[[-5.57  2.80  0.06  0.88 -3.65]
 [ 0.42  3.35  0.67  3.53 -3.55]
 [-2.72 -2.51 -5.48 -4.94 -2.59]
 [-3.01 -4.19  1.91  1.70  3.46]
 [-1.09 -0.29 -3.95 -6.56  0.33]
 [ 6.24  1.13 -0.88  5.59  1.57]]
=>
[[ 0.88 -3.65 -5.57  2.80  0.06]
 [ 3.53 -3.55  0.42  3.35  0.67]
 [-4.94 -2.59 -2.72 -2.51 -5.48]
 [ 1.70  3.46 -3.01 -4.19  1.91]
 [-6.56  0.33 -1.09 -0.29 -3.95]
 [ 5.59  1.57  6.24  1.13 -0.88]]

[[ 3.44  0.91 -8.27 -8.15  4.85  2.72]
 [-1.00 -0.27  2.41  2.37 -1.41 -0.79]]
=>
[[ 4.85  2.72  3.44  0.91 -8.27 -8.15]
 [-1.41 -0.79 -1.00 -0.27  2.41  2.37]]

[[-2.02 -0.47 -4.86 -1.86  2.39 -1.46 -6.00 -1.66  3.77 -1.67 -6.42 -6.57
  -1.91  6.17]
 [ 0.43 -2.20 -6.38 -3.02  3.87  0.50 -4.00  1.11  5.56  0.53 -4.15 -4.54
  -3.06  4.22]
 [-3.81 -3.26  3.79  1.66 -1.94 -3.78  2.57 -2.88 -6.77 -3.66  2.68  2.58
   1.82 -4.90]
 [ 2.33 -3.99 -4.23 -4.33  5.42  1.88  1.15  3.16  2.16  1.97  1.43  0.96
  -4.34 -1.28]]
=>
[[-1.91  6.17 -2.02 -0.47 -4.86 -1.86  2.39 -1.46 -6.00 -1.66  3.77 -1.67
  -6.42 -6.57]
 [-3.06  4.22  0.43 -2.20 -6.38 -3.02  3.87  0.50 -4.00  1.11  5.56  0.53
  -4.15 -4.54]
 [ 1.82 -4.90 -3.81 -3.26  3.79  1.66 -1.94 -3.78  2.57 -2.88 -6.77 -3.66
   2.68  2.58]
 [-4.34 -1.28  2.33 -3.99 -4.23 -4.33  5.42  1.88  1.15  3.16  2.16  1.97
   1.43  0.96]]

[[-5.72  5.47  0.17 -3.73 -4.56 -5.77 -2.12 -3.49  1.72 -1.28  3.36 -6.53]
 [-0.61  5.44 -6.50 -2.68 -3.59 -0.34  2.64 -3.24 -5.29 -5.59  3.36 -2.08]
 [ 1.72  0.72  5.31 -1.66  2.57 -0.54  1.72 -4.15 -2.45  3.12  6.30 -5.25]
 [ 0.68  2.74  2.43 -3.56  5.86 -6.02  2.39 -1.12 -2.04  4.49  5.71  1.30]]
=>
[[ 3.36 -6.53 -5.72  5.47  0.17 -3.73 -4.56 -5.77 -2.12 -3.49  1.72 -1.28]
 [ 3.36 -2.08 -0.61  5.44 -6.50 -2.68 -3.59 -0.34  2.64 -3.24 -5.29 -5.59]
 [ 6.30 -5.25  1.72  0.72  5.31 -1.66  2.57 -0.54  1.72 -4.15 -2.45  3.12]
 [ 5.71  1.30  0.68  2.74  2.43 -3.56  5.86 -6.02  2.39 -1.12 -2.04  4.49]]

[[ 5.78  5.65  0.55 -4.36 -4.68]
 [-5.21 -3.03  0.33  1.85  1.87]
 [-4.92 -3.82  2.36  0.24  0.05]
 [-0.15  3.06  3.86  3.74 -1.73]
 [-0.97  0.02  1.62 -1.98 -4.10]
 [-3.90  5.31 -0.43  2.56  7.59]
 [-2.56 -2.79  3.08  1.92 -3.43]]
=>
[[-4.36 -4.68  5.78  5.65  0.55]
 [ 1.85  1.87 -5.21 -3.03  0.33]
 [ 0.24  0.05 -4.92 -3.82  2.36]
 [ 3.74 -1.73 -0.15  3.06  3.86]
 [-1.98 -4.10 -0.97  0.02  1.62]
 [ 2.56  7.59 -3.90  5.31 -0.43]
 [ 1.92 -3.43 -2.56 -2.79  3.08]]

[[-1.86  0.33  0.96 -1.15  0.23 -5.44  2.21 -0.85 -2.86 -1.99  3.35  0.34]
 [ 4.90 -4.11 -3.51 -1.60  0.52 -6.14 -1.05  1.69 -2.45 -5.33  1.95 -3.78]
 [ 5.40 -3.54 -1.77  1.38  1.84 -4.72  0.82 -3.87 -1.88 -1.34 -0.87 -3.26]
 [-6.04  2.84  2.19 -2.28 -2.19  1.60  0.14 -0.07 -0.60  1.56  1.64  2.59]
 [ 3.00 -2.94 -2.95  0.11  0.01 -4.27 -0.13  0.22 -2.83 -3.68  3.35 -2.70]]
=>
[[ 3.35  0.34 -1.86  0.33  0.96 -1.15  0.23 -5.44  2.21 -0.85 -2.86 -1.99]
 [ 1.95 -3.78  4.90 -4.11 -3.51 -1.60  0.52 -6.14 -1.05  1.69 -2.45 -5.33]
 [-0.87 -3.26  5.40 -3.54 -1.77  1.38  1.84 -4.72  0.82 -3.87 -1.88 -1.34]
 [ 1.64  2.59 -6.04  2.84  2.19 -2.28 -2.19  1.60  0.14 -0.07 -0.60  1.56]
 [ 3.35 -2.70  3.00 -2.94 -2.95  0.11  0.01 -4.27 -0.13  0.22 -2.83 -3.68]]
